Here is a tiny trained network, its code and every weight. The questions are about switching its units off for an input and a class, where a switched-off unit gives its printed mean instead of its output.

import numpy as np


def w(rows, s, z=0):
    codes = np.array(rows[::2]) - 128.0
    scale = np.full(codes.shape[1], s)
    scale[-1] = z or s
    return codes * scale


def norm(h):
    return h / np.sqrt((h * h).mean(-1, keepdims=True) + 1e-5)


def f(y):
    return np.maximum(y, 0)


def log_softmax(a):
    a = a - a.max(-1, keepdims=True)
    return a - np.log(np.exp(a).sum(-1, keepdims=True))


def net(x, mask):
    res = np.array(x, float).reshape(1, 4) / 4 @ E
    u = 0
    for l in range(2):
        y = f(norm(res) @ A[l][:, :-1].T + A[l][:, -1])
        res = res + np.where(mask[u : u + 12], y, B[l][:, -1]) @ B[l][:, :-1]
        u += 12
    return log_softmax(norm(res)[-1] @ U[:, :-1].T + U[:, -1])


A, B = {}, {}
E = w([
[130,113,2,155,87,157,80,90,215,229,123],'x0',
[53,155,130,98,80,145,111,123,174,73,124],'x1',
[136,218,126,167,175,113,198,88,135,74,78],'x2',
[62,87,160,202,151,99,112,94,108,140,129],'x3',
],0.0077)
A[0] = w([
[2,187,85,120,77,134,123,131,141,101,154,96],'L0N0',
[178,104,86,159,131,130,132,97,126,155,123,154],'L0N1',
[121,125,53,184,125,106,89,136,191,184,120,66],'L0N2',
[128,221,68,185,149,139,138,52,147,152,115,91],'L0N3',
[131,193,152,138,151,117,157,114,99,101,134,99],'L0N4',
[146,94,225,117,170,84,109,160,111,103,121,116],'L0N5',
[216,112,99,212,155,114,152,132,76,177,153,86],'L0N6',
[37,49,145,248,146,124,151,63,114,133,121,15],'L0N7',
[106,41,125,64,118,143,63,115,113,185,157,4],'L0N8',
[114,151,152,160,160,155,140,123,115,128,105,124],'L0N9',
[219,146,79,41,105,149,174,127,146,106,123,72],'L0N10',
[104,112,170,116,106,169,140,164,103,142,121,59],'L0N11',
],0.0091,0.0012)
B[0] = w([
[214,73,186,97,209,151,107,57,134,157,54,225],'L0N0',
[172,134,119,101,126,165,153,77,72,138,126,199],'L0N1',
[59,101,101,124,118,174,169,51,48,164,178,254],'L0N2',
[143,81,114,161,85,91,177,209,137,62,151,239],'L0N3',
[138,56,88,154,84,130,157,156,138,146,147,195],'L0N4',
[102,107,45,116,73,170,145,39,113,177,165,221],'L0N5',
[137,118,213,72,151,135,84,75,202,72,35,226],'L0N6',
[136,255,125,117,142,130,53,194,146,143,150,235],'L0N7',
[151,130,139,199,116,59,177,206,147,25,113,243],'L0N8',
[141,139,114,130,102,126,163,135,171,157,148,168],'L0N9',
[54,202,170,190,152,101,37,141,131,176,164,220],'L0N10',
[139,98,140,182,87,151,170,101,123,189,103,164],'L0N11',
],0.0099,0.008)
A[1] = w([
[177,131,180,87,181,118,61,152,157,96,59,18],'L1N0',
[93,232,143,110,179,101,52,188,121,186,146,166],'L1N1',
[136,88,123,163,122,89,177,238,120,78,110,93],'L1N2',
[155,96,189,24,208,144,85,75,195,135,39,105],'L1N3',
[116,125,146,71,166,131,194,155,2,126,159,74],'L1N4',
[121,237,149,132,162,99,34,167,118,157,153,53],'L1N5',
[201,129,118,121,112,82,117,113,74,164,120,126],'L1N6',
[134,20,146,125,78,85,100,230,113,110,132,153],'L1N7',
[134,111,30,105,166,137,127,76,119,163,147,121],'L1N8',
[84,129,71,93,147,169,127,111,54,96,129,53],'L1N9',
[111,166,113,92,162,137,83,151,118,194,141,9],'L1N10',
[145,133,99,150,133,58,206,176,186,108,117,14],'L1N11',
],0.0096,0.0013)
B[1] = w([
[93,92,135,123,99,149,161,70,117,150,166,210],'L1N0',
[163,216,115,105,99,117,68,161,113,138,64,218],'L1N1',
[161,84,60,128,127,129,167,165,150,110,140,223],'L1N2',
[132,70,189,105,251,95,112,94,137,124,150,254],'L1N3',
[104,126,108,117,69,160,85,95,112,167,152,155],'L1N4',
[110,195,110,122,116,138,88,169,96,163,72,228],'L1N5',
[82,134,122,97,172,136,112,153,163,108,134,155],'L1N6',
[156,160,99,156,177,112,169,153,162,88,101,217],'L1N7',
[117,138,169,99,90,135,135,135,87,115,145,214],'L1N8',
[123,127,151,74,62,136,162,120,165,187,177,173],'L1N9',
[133,154,128,158,121,110,142,145,131,93,89,165],'L1N10',
[126,79,109,149,147,109,108,178,131,106,130,205],'L1N11',
],0.013,0.0073)
U = w([
[67,97,133,91,10,183,179,93,80,161,190,252],'0',
[114,254,135,123,133,108,34,222,112,154,28,164],'1',
[151,60,55,188,127,97,215,242,176,44,118,12],'2',
[120,63,230,78,253,111,98,82,143,126,88,43],'3',
],0.0088,0.0011)

Each question gives the input, the list of numbers given to net, and the class t.
The units are the neurons (one row each of A and B). Each row of codes is followed by its name. A weight is (code - 128) times the scale printed after its matrix; where a second scale follows, it is the last column's (A, B and U).
mask holds one flag per neuron, layer by layer. A switched-off neuron (its flag False) gives its mean, the last column of its row in B, instead of its output. The means were averaged over made-up inputs and are rounded, as every weight is.
A unit's drop is (log p(t) with every unit on - log p(t) with that unit switched off) / (log p(t) with every unit on - log p(t) with every unit switched off).
The circuit of an input: a set's keep is (log p(t) with only the set's units on - log p(t) with every unit switched off) / (log p(t) with every unit on - log p(t) with every unit switched off). Starting from the 12 units with the biggest drops (on a tie, the unit counted first), units are removed one at a time, each time the one whose removal leaves the highest keep (on an exact tie, the one counted first), for as long as the keep stays at least 0.8.
circuit, biggest first: the units of the circuit, biggest drop first
top k neurons: the k neurons with the biggest drops, biggest first
k most important neurons of layer l: the k neurons of layer l with the biggest drops, biggest first
input [2,-8,0,-2], class 3: circuit, biggest first : [L0N6]
input [0,7,-6,-1], class 3: 2 most important neurons of layer 0 : [L0N0, L0N3]
input [4,6,-5,-1], class 3: top 2 neurons : [L0N0, L0N3]
input [-5,4,-1,-2], class 0: 2 most important neurons of layer 0 : [L0N5, L0N6]
input [-5,-8,-7,8], class 1: top 3 neurons : [L0N0, L0N7, L0N3]
input [-7,-3,8,-5], class 2: top 2 neurons : [L0N2, L0N4]
input [-1,8,-4,-6], class 3: top 2 neurons : [L0N0, L0N7]
input [-5,-3,-7,5], class 2: 2 most important neurons of layer 0 : [L0N8, L0N2]
input [-2,6,7,5], class 2: top 4 neurons : [L0N4, L0N10, L0N3, L0N6]
input [0,-6,-6,-4], class 2: top 2 neurons : [L0N8, L0N0]
input [-8,-3,7,7], class 0: 2 most important neurons of layer 0 : [L0N5, L0N8]
input [2,2,-2,0], class 0: top 4 neurons : [L0N2, L0N3, L0N6, L0N4]
input [-2,7,8,-2], class 2: top 2 neurons : [L0N4, L0N6]
input [-2,2,7,5], class 2: top 2 neurons : [L0N4, L0N10]
input [-5,-3,-1,-4], class 0: circuit, biggest first : [L0N5]
input [6,7,-2,-5], class 3: top 3 neurons : [L0N0, L0N7, L0N5]
input [-8,1,6,4], class 0: 2 most important neurons of layer 0 : [L0N5, L0N8]
input [6,4,0,-3], class 0: top 2 neurons : [L0N2, L0N6]
input [-4,-7,-5,-7], class 1: top 4 neurons : [L0N10, L0N0, L1N5, L1N1]
input [7,-8,-8,3], class 2: top neuron : [L0N8]
input [2,2,2,0], class 0: 3 most important neurons of layer 0 : [L0N2, L0N8, L0N6]
input [1,3,2,2], class 3: 2 most important neurons of layer 0 : [L0N0, L0N8]
input [-2,-6,-3,6], class 1: 2 most important neurons of layer 0 : [L0N7, L0N0]
input [-3,-6,6,-5], class 2: 2 most important neurons of layer 0 : [L0N4, L0N7]
input [-1,4,-8,5], class 2: 2 most important neurons of layer 0 : [L0N8, L0N10]
